Below are the code and all the weights of a small trained network. Each question names an input and a class and asks about switching units off, where a switched-off unit gives its printed mean instead of its output.

import numpy as np


def w(rows, s, z=0):
    codes = np.array(rows[::2]) - 128.0
    scale = np.full(codes.shape[1], s)
    scale[-1] = z or s
    return codes * scale


def f(y):
    return np.maximum(y, 0)


def log_softmax(a):
    a = a - a.max(-1, keepdims=True)
    return a - np.log(np.exp(a).sum(-1, keepdims=True))


def net(x, mask):
    res = np.array(x, float).reshape(1, 6) / 4 @ E
    y = f(res @ A[0][:, :-1].T + A[0][:, -1])
    res = res + np.where(mask, y, B[0][:, -1]) @ B[0][:, :-1]
    return log_softmax(res[-1] @ U[:, :-1].T + U[:, -1])


A, B = {}, {}
E = w([
[129,127,128,127],'x0',
[233,31,250,177],'x1',
[127,129,127,127],'x2',
[37,143,247,25],'x3',
[183,2,60,21],'x4',
[130,131,128,128],'x5',
],0.0052)
A[0] = w([
[86,151,245,23,76],'N1',
[142,97,105,74,120],'N2',
[194,121,48,242,75],'N3',
[152,111,134,147,94],'N4',
[96,173,124,161,127],'N5',
[116,136,157,101,111],'N6',
[64,179,55,85,100],'N7',
[175,66,113,51,140],'N8',
[116,186,198,216,115],'N9',
[107,151,164,183,145],'N10',
[133,201,177,176,115],'N11',
[111,129,145,110,127],'N12',
[132,82,167,149,90],'N13',
[126,90,116,100,169],'N14',
[129,165,158,166,124],'N15',
[153,53,107,56,129],'N16',
[114,133,171,82,120],'N17',
[89,140,188,79,101],'N18',
[108,167,75,96,3],'N19',
[191,58,242,183,84],'N20',
[101,156,164,188,142],'N21',
[158,136,78,170,128],'N22',
],0.012,0.0025)
B[0] = w([
[156,146,111,253,253],'N1',
[102,91,115,110,177],'N2',
[150,132,131,254,254],'N3',
[132,153,146,125,152],'N4',
[122,105,129,81,188],'N5',
[131,131,133,159,160],'N6',
[145,200,192,50,233],'N7',
[94,58,89,106,211],'N8',
[100,54,81,86,241],'N9',
[112,84,107,106,195],'N10',
[104,72,101,104,215],'N11',
[147,121,137,146,153],'N12',
[134,166,141,93,168],'N13',
[106,97,117,124,171],'N14',
[112,98,101,113,183],'N15',
[92,67,83,108,210],'N16',
[142,124,129,175,178],'N17',
[161,124,135,188,198],'N18',
[145,182,160,75,174],'N19',
[136,248,192,33,252],'N20',
[107,83,102,105,202],'N21',
[146,128,146,184,193],'N22',
],0.024,0.007)
U = w([
[69,18,88,48,45],'0',
[184,143,171,251,95],'1',
[141,226,240,2,255],'2',
],0.0064,0.00084)

Each question gives the input, the list of numbers given to net, and the class t.
The units are the neurons (one row each of A and B). Each row of codes is followed by its name. A weight is (code - 128) times the scale printed after its matrix; where a second scale follows, it is the last column's (A, B and U).
mask holds one flag per neuron, in row order. A switched-off neuron (its flag False) gives its mean, the last column of its row in B, instead of its output. The means were averaged over made-up inputs and are rounded, as every weight is.
A unit's drop is (log p(t) with every unit on - log p(t) with that unit switched off) / (log p(t) with every unit on - log p(t) with every unit switched off).
The circuit of an input: a set's keep is (log p(t) with only the set's units on - log p(t) with every unit switched off) / (log p(t) with every unit on - log p(t) with every unit switched off). Starting from the 12 units with the biggest drops (on a tie, the unit counted first), units are removed one at a time, each time the one whose removal leaves the highest keep (on an exact tie, the one counted first), for as long as the keep stays at least 0.8.
units of the circuit, in order: the units of the circuit, biggest drop first
top k neurons: the k neurons with the biggest drops, biggest first
drop of u: that unit's drop, to one decimal
input [-6,5,-2,-5,-5,-3], class 0: top 4 neurons : [N9, N1, N7, N11]
input [4,-1,-5,5,-4,6], class 1: units of the circuit, in order : [N1]
input [4,8,-1,7,0,3], class 2: top 4 neurons : [N20, N3, N13, N22]
input [-6,-6,-3,-5,-1,-7], class 2: top 4 neurons : [N7, N1, N19, N18]
input [3,-5,4,-7,1,7], class 1: top 2 neurons : [N3, N20]
input [-3,-7,5,1,-6,4], class 2: top 4 neurons : [N7, N19, N8, N16]
input [6,6,-5,-5,-6,2], class 0: top 3 neurons : [N9, N7, N11]
input [1,7,2,-6,2,8], class 2: top 2 neurons : [N20, N1]
input [-5,0,-8,8,6,-1], class 1: drop of N11 : 0.0
input [3,-8,-1,-3,-5,4], class 2: drop of N7 : 1.1
input [-1,2,-4,-1,-1,-8], class 2: drop of N16 : 0.2
